Here is a tiny trained network, its code and every weight. The questions are about switching its units off for an input and a class, where a switched-off unit gives its printed mean instead of its output.

import numpy as np


def w(rows, s, z=0):
    codes = np.array(rows[::2]) - 128.0
    scale = np.full(codes.shape[1], s)
    scale[-1] = z or s
    return codes * scale


def norm(h):
    return h / np.sqrt((h * h).mean(-1, keepdims=True) + 1e-5)


def f(y):
    return np.maximum(y, 0)


def log_softmax(a):
    a = a - a.max(-1, keepdims=True)
    return a - np.log(np.exp(a).sum(-1, keepdims=True))


def net(x, mask):
    res = np.array(x, float).reshape(1, 6) / 4 @ E
    u = 0
    for l in range(2):
        y = f(norm(res) @ A[l][:, :-1].T + A[l][:, -1])
        res = res + np.where(mask[u : u + 8], y, B[l][:, -1]) @ B[l][:, :-1]
        u += 8
    return log_softmax(norm(res)[-1] @ U[:, :-1].T + U[:, -1])


A, B = {}, {}
E = w([
[146,62,142,34,96,159,150,189,78,72],'x0',
[113,164,109,86,134,179,182,181,179,193],'x1',
[149,118,145,191,187,79,95,139,78,67],'x2',
[151,115,15,140,120,109,186,151,155,124],'x3',
[131,166,67,130,249,171,91,197,85,147],'x4',
[132,188,77,118,97,175,35,130,126,50],'x5',
],0.013)
A[0] = w([
[129,182,88,158,93,141,111,153,129,54,56],'L0N0',
[132,104,152,105,6,127,108,60,112,61,3],'L0N1',
[130,189,111,151,132,164,75,68,132,148,91],'L0N2',
[137,125,89,26,134,221,108,247,109,96,32],'L0N3',
[130,153,146,134,181,141,99,109,146,136,76],'L0N4',
[133,127,48,143,110,121,180,162,129,162,83],'L0N5',
[135,195,134,146,114,170,116,93,119,202,81],'L0N6',
[138,124,25,153,153,126,144,152,135,107,95],'L0N7',
],0.022,0.0063)
B[0] = w([
[188,144,100,146,95,168,93,131,85,144,171],'L0N0',
[128,84,121,107,77,44,129,69,153,102,220],'L0N1',
[93,162,142,196,119,148,98,114,145,135,179],'L0N2',
[13,131,116,3,124,161,126,194,62,74,251],'L0N3',
[94,129,155,139,128,125,86,117,119,131,156],'L0N4',
[158,122,94,116,172,97,151,127,148,182,188],'L0N5',
[70,129,162,149,149,141,134,107,164,144,176],'L0N6',
[157,139,83,108,170,81,113,122,129,124,192],'L0N7',
],0.026,0.02)
A[1] = w([
[193,63,244,169,211,90,107,156,14,86,141],'L1N0',
[208,187,112,183,79,162,94,148,99,45,28],'L1N1',
[175,45,214,93,71,103,130,69,127,62,103],'L1N2',
[176,131,116,122,76,208,214,252,101,81,69],'L1N3',
[158,129,184,56,48,201,241,162,191,221,22],'L1N4',
[161,95,160,131,60,102,135,94,193,31,42],'L1N5',
[170,134,126,127,139,194,156,146,174,67,77],'L1N6',
[206,115,57,139,182,147,161,136,149,118,3],'L1N7',
],0.02,0.0033)
B[1] = w([
[141,112,172,195,145,154,223,190,82,66,167],'L1N0',
[222,63,89,125,76,220,112,146,142,85,144],'L1N1',
[98,98,129,145,82,3,143,80,112,132,252],'L1N2',
[47,146,129,122,97,142,184,159,117,38,173],'L1N3',
[242,121,176,45,71,235,121,120,188,123,162],'L1N4',
[172,93,145,147,110,93,176,100,111,143,225],'L1N5',
[121,79,101,151,119,121,111,141,114,172,128],'L1N6',
[154,151,161,123,176,58,157,156,112,170,161],'L1N7',
],0.019,0.017)
U = w([
[182,121,163,73,117,193,195,110,196,175,3],'0',
[55,168,176,210,148,189,113,96,161,159,122],'1',
[144,103,166,185,158,154,216,169,74,74,47],'2',
[55,137,96,6,116,191,153,181,82,79,174],'3',
[133,78,132,126,53,54,168,56,124,113,231],'4',
[173,155,51,111,220,80,162,147,123,179,118],'5',
[191,145,58,192,107,197,66,127,82,88,32],'6',
],0.017,0.0034)

Each question gives the input, the list of numbers given to net, and the class t.
The units are the neurons (one row each of A and B). Each row of codes is followed by its name. A weight is (code - 128) times the scale printed after its matrix; where a second scale follows, it is the last column's (A, B and U).
mask holds one flag per neuron, layer by layer. A switched-off neuron (its flag False) gives its mean, the last column of its row in B, instead of its output. The means were averaged over made-up inputs and are rounded, as every weight is.
A unit's drop is (log p(t) with every unit on - log p(t) with that unit switched off) / (log p(t) with every unit on - log p(t) with every unit switched off).
The circuit of an input: a set's keep is (log p(t) with only the set's units on - log p(t) with every unit switched off) / (log p(t) with every unit on - log p(t) with every unit switched off). Starting from the 12 units with the biggest drops (on a tie, the unit counted first), units are removed one at a time, each time the one whose removal leaves the highest keep (on an exact tie, the one counted first), for as long as the keep stays at least 0.8.
circuit, biggest first: the units of the circuit, biggest drop first
most important unit: the unit with the biggest drop
top k neurons: the k neurons with the biggest drops, biggest first
top k neurons in layer l: the k neurons of layer l with the biggest drops, biggest first
drop of u: that unit's drop, to one decimal
input [2,7,-1,-8,-3,-7], class 0: top 2 neurons => [L0N3, L0N1]
input [2,-8,-1,1,8,-8], class 2: most important unit => L1N0
input [-8,-6,5,-5,-2,3], class 1: circuit, biggest first => [L0N2, L1N2]
input [-2,-3,4,-3,5,-3], class 2: top 3 neurons => [L1N0, L0N3, L0N1]
input [-3,5,2,0,2,3], class 1: circuit, biggest first => [L0N2, L0N6]
input [-2,-6,4,1,-1,5], class 6: circuit, biggest first => [L0N0, L1N1]
input [4,1,7,7,-1,1], class 5: top 2 neurons => [L0N7, L0N5]
input [-2,-6,0,-5,2,-1], class 1: top 2 neurons in layer 0 => [L0N1, L0N2]
input [-6,5,7,5,3,6], class 6: top 2 neurons in layer 0 => [L0N0, L0N2]
input [-8,3,-8,2,6,0], class 1: top 2 neurons => [L0N6, L0N2]
input [-7,-7,5,-2,-3,7], class 6: top 2 neurons => [L0N0, L0N2]
input [-7,4,-7,5,-3,0], class 0: top 2 neurons in layer 1 => [L1N4, L1N2]
input [-7,4,1,-1,-7,-3], class 1: top 4 neurons => [L0N1, L0N6, L0N3, L1N2]
input [2,2,-7,5,-3,-5], class 0: most important unit => L1N4
input [-1,6,-4,-3,-3,2], class 0: top 3 neurons in layer 0 => [L0N3, L0N7, L0N4]
input [-7,3,7,-2,0,-8], class 2: top 3 neurons in layer 0 => [L0N1, L0N3, L0N2]
input [-8,4,-1,8,5,-4], class 5: drop of L1N3 => 0.0
input [-7,8,-8,8,-8,4], class 0: drop of L1N4 => 0.2
input [-3,1,2,-2,8,-2], class 1: drop of L0N3 => 0.2
input [-7,1,6,4,8,5], class 6: drop of L0N0 => 0.3
input [-4,7,-3,-5,5,-4], class 1: top neuron in layer 0 => [L0N3]
